Below are the code and all the weights of a small trained network. Each question names an input and a target symbol and asks about switching units off, where a switched-off unit gives its printed mean instead of its output.

import numpy as np


def w(rows, s, z=0):
    codes = np.array(rows[::2]) - 128.0
    scale = np.full(codes.shape[1], s)
    scale[-1] = z or s
    return codes * scale


def f(y):
    return y / 2 * (1 + np.tanh(0.7978845608 * (y + 0.044715 * y**3)))


def softmax(a):
    e = np.exp(a - a.max(-1, keepdims=True))
    return e / e.sum(-1, keepdims=True)


def log_softmax(a):
    a = a - a.max(-1, keepdims=True)
    return a - np.log(np.exp(a).sum(-1, keepdims=True))


def net(x, mask):
    ids = ['ΔΣΦαγεζηλμξπτψω'.index(c) for c in x.split()]
    T = len(ids)
    res = E[ids] + P[:T]
    r = res
    for j in range(3):
        rows = slice(2 * j, 2 * j + 2)
        q, k, v = (r @ M[0][rows].T for M in (Q, K, V))
        z = softmax(np.where(np.tri(T) > 0, q @ k.T / 2**0.5, -1e9)) @ v
        o = O[0][rows]
        res = res + np.where(mask[j], z, o[:, -1]) @ o[:, :-1]
    y = f(res @ A[0][:, :-1].T + A[0][:, -1])
    res = res + np.where(mask[3:15], y, B[0][:, -1]) @ B[0][:, :-1]
    return log_softmax(res[-1] @ U[:, :-1].T + U[:, -1])


Q, K, V, O, A, B = {}, {}, {}, {}, {}, {}
E = w([
[42,94,112,198,37,44,107,132],'Δ',
[204,113,228,141,135,192,126,226],'Σ',
[80,125,176,151,176,110,47,133],'Φ',
[106,103,106,119,134,159,177,219],'α',
[132,103,165,127,208,157,145,183],'γ',
[200,90,250,181,101,155,59,129],'ε',
[162,100,99,91,169,182,124,134],'ζ',
[84,33,145,136,55,65,28,34],'η',
[143,90,147,127,195,145,73,78],'λ',
[142,49,192,159,35,124,12,69],'μ',
[163,167,116,162,123,240,131,241],'ξ',
[98,184,111,251,31,194,46,207],'π',
[62,157,52,177,86,162,152,203],'τ',
[83,69,50,137,64,113,108,101],'ψ',
[72,89,89,128,137,104,127,125],'ω',
],0.015)
P = w([
[41,2,85,79,180,156,16,178],'0',
[27,156,182,96,108,213,168,53],'1',
[118,78,67,136,170,122,70,137],'2',
[35,164,190,117,94,200,202,71],'3',
[147,84,68,160,160,111,115,137],'4',
[41,162,195,124,92,192,219,82],'5',
[167,87,73,177,153,98,150,148],'6',
[43,164,206,131,91,181,236,83],'7',
[178,96,80,188,145,84,177,159],'8',
[50,166,219,134,94,176,253,88],'9',
[196,92,91,209,149,65,209,166],'10',
[48,172,214,141,88,171,250,88],'11',
[213,111,98,238,149,39,239,176],'12',
],0.013)
Q[0] = w([
[146,60,114,108,166,127,132,141],'H0',
[196,142,72,112,156,70,113,134],'H0',
[144,131,121,104,149,98,114,173],'H1',
[73,90,173,131,105,156,150,159],'H1',
[40,113,8,133,204,158,218,168],'H2',
[185,135,185,119,174,194,113,196],'H2',
],0.017)
K[0] = w([
[204,116,122,106,152,57,162,92],'H0',
[176,191,117,151,108,90,203,97],'H0',
[160,203,119,116,132,110,180,159],'H1',
[111,56,116,146,147,125,97,239],'H1',
[76,168,25,66,221,117,224,150],'H2',
[212,172,204,136,217,251,105,209],'H2',
],0.012)
V[0] = w([
[80,62,102,156,94,40,180,53],'H0',
[186,178,65,232,43,184,67,121],'H0',
[9,166,196,155,101,103,141,212],'H1',
[142,127,56,14,52,157,183,160],'H1',
[93,127,127,86,116,177,84,110],'H2',
[75,135,153,117,115,97,88,97],'H2',
],0.012)
O[0] = w([
[120,140,134,96,181,250,137,191,44],'H0',
[35,58,214,148,225,62,173,128,111],'H0',
[101,50,23,18,77,94,180,79,254],'H1',
[198,92,114,186,88,191,110,12,24],'H1',
[127,135,159,149,145,62,183,134,186],'H2',
[164,151,127,117,151,193,160,193,143],'H2',
],0.011,0.0068)
A[0] = w([
[67,107,112,118,118,144,5,128,68],'N0',
[127,135,142,114,112,178,139,117,17],'N1',
[118,174,131,147,106,123,159,144,165],'N2',
[115,131,127,173,128,163,159,81,126],'N3',
[104,106,110,161,157,122,88,146,117],'N4',
[106,92,116,127,135,104,124,136,85],'N5',
[119,102,128,120,105,94,118,137,129],'N6',
[114,105,141,121,145,118,102,152,152],'N7',
[89,145,156,127,137,167,147,118,9],'N8',
[151,103,150,163,145,114,169,122,82],'N9',
[122,87,101,127,148,148,90,164,187],'N10',
[141,150,98,190,133,127,154,145,96],'N11',
],0.02,0.013)
B[0] = w([
[124,103,198,25,166,141,240,10,154],'N0',
[42,188,3,149,240,87,191,74,147],'N1',
[148,96,180,106,184,151,68,84,192],'N2',
[207,68,146,149,152,141,202,252,143],'N3',
[186,99,63,7,143,102,114,129,167],'N4',
[183,200,223,172,68,164,90,119,215],'N5',
[132,126,88,123,235,164,112,150,250],'N6',
[129,110,54,163,57,161,188,61,200],'N7',
[203,190,147,50,22,2,173,179,145],'N8',
[84,180,59,136,76,174,79,171,166],'N9',
[145,147,148,196,134,42,47,98,213],'N10',
[152,103,159,93,113,110,155,55,134],'N11',
],0.0088,0.018)
U = w([
[150,114,130,124,191,60,123,45,169],'Δ',
[143,131,85,208,127,91,75,230,254],'Σ',
[73,106,172,136,254,122,131,155,158],'Φ',
[188,167,162,164,149,143,152,108,59],'α',
[104,67,132,114,156,147,169,143,148],'γ',
[134,141,173,108,86,93,157,150,123],'ε',
[157,225,126,141,165,100,131,126,18],'ζ',
[103,105,120,60,159,168,88,184,156],'η',
[164,187,116,97,68,162,102,110,47],'λ',
[88,168,143,177,127,139,163,88,128],'μ',
[158,146,131,160,197,109,182,139,53],'ξ',
[129,165,105,128,202,195,139,108,116],'π',
[173,162,94,153,85,124,183,105,15],'τ',
[142,169,168,122,174,176,84,131,119],'ψ',
[87,133,88,106,131,95,166,125,38],'ω',
],0.0071,0.0062)

Each question gives the input, a string of symbols that net reads in full, and the target symbol t.
The units are the heads (2 rows each of Q, K, V and O) and the neurons (one row each of A and B). Each row of codes is followed by its name. A weight is (code - 128) times the scale printed after its matrix; where a second scale follows, it is the last column's (O, A, B and U).
mask holds one flag per unit, heads first, then neurons. A switched-off unit (its flag False) gives its mean, the last column of its rows in O or B, instead of its output. The means were averaged over made-up inputs and are rounded, as every weight is.
A unit's drop is (log p(t) with every unit on - log p(t) with that unit switched off) / (log p(t) with every unit on - log p(t) with every unit switched off).
The circuit of an input: a set's keep is (log p(t) with only the set's units on - log p(t) with every unit switched off) / (log p(t) with every unit on - log p(t) with every unit switched off). Starting from the 12 units with the biggest drops (on a tie, the unit counted first), units are removed one at a time, each time the one whose removal leaves the highest keep (on an exact tie, the one counted first), for as long as the keep stays at least 0.8.
circuit, biggest first: the units of the circuit, biggest drop first
most important unit: the unit with the biggest drop
top k neurons: the k neurons with the biggest drops, biggest first
heads that matter: for each layer, one digit per head in row order, 1 if its drop is at least 0.15 and else 0, layers parted by /
input Δ α γ π ε ε ψ λ Σ Σ μ Φ, target ω: heads that matter : 110
input μ ω λ Σ Σ, target Σ: circuit, biggest first : N0, N2
input π ω ε μ, target μ: heads that matter : 110
input π μ Σ Σ Σ λ, target μ: circuit, biggest first : N5, H0, N9
input Σ τ μ ψ λ τ μ τ Σ Φ γ, target Δ: circuit, biggest first : H2, H1
input ω Φ π λ, target π: heads that matter : 100
input γ Φ Σ, target Δ: most important unit : H2
input ξ ζ η Σ, target Σ: top 2 neurons : N9, N3
input τ μ μ τ ω η π γ ω μ, target γ: heads that matter : 010
input α μ α Σ Δ Σ, target τ: circuit, biggest first : H1, H0, N3
input μ μ Δ η Σ η ω Φ π γ Σ ω, target ε: top 2 neurons : N8, N6
input Σ ω γ ζ μ τ Σ ξ Δ π τ Σ, target Δ: circuit, biggest first : H0, N2
input τ π μ π π ξ α η α α, target γ: circuit, biggest first : H1, N3, N10
input Σ Σ ξ η η τ, target Δ: most important unit : H0
input ω μ Σ Φ μ μ μ η ε ζ, target π: circuit, biggest first : H0, N1
input ζ γ Σ μ, target α: circuit, biggest first : H1, N3
input ψ γ Φ Σ η Σ Σ ε Σ Φ, target ξ: top 2 neurons : N3, N1
input ψ ω α ω μ μ ψ ζ ω ψ π Σ, target ξ: top 3 neurons : N1, N3, N8
input τ Σ η γ μ Σ λ Σ Σ ε μ Σ γ, target Σ: heads that matter : 101
input ω ζ Σ π ω Σ μ α γ μ τ, target Δ: heads that matter : 001
input μ ξ γ π Σ μ, target ε: heads that matter : 110
input Δ ζ λ α γ μ η ξ, target ω: top 3 neurons : N1, N8, N5
input Σ ω μ Σ μ γ, target Δ: most important unit : H0
input λ ω Σ ε ε τ μ Σ Φ Σ μ, target Σ: circuit, biggest first : N0, H1
input η ζ Σ μ μ ζ μ λ, target ζ: top 2 neurons : N8, N1
input μ Φ Σ ω τ λ Δ Σ μ, target Σ: circuit, biggest first : N9, N0, H2
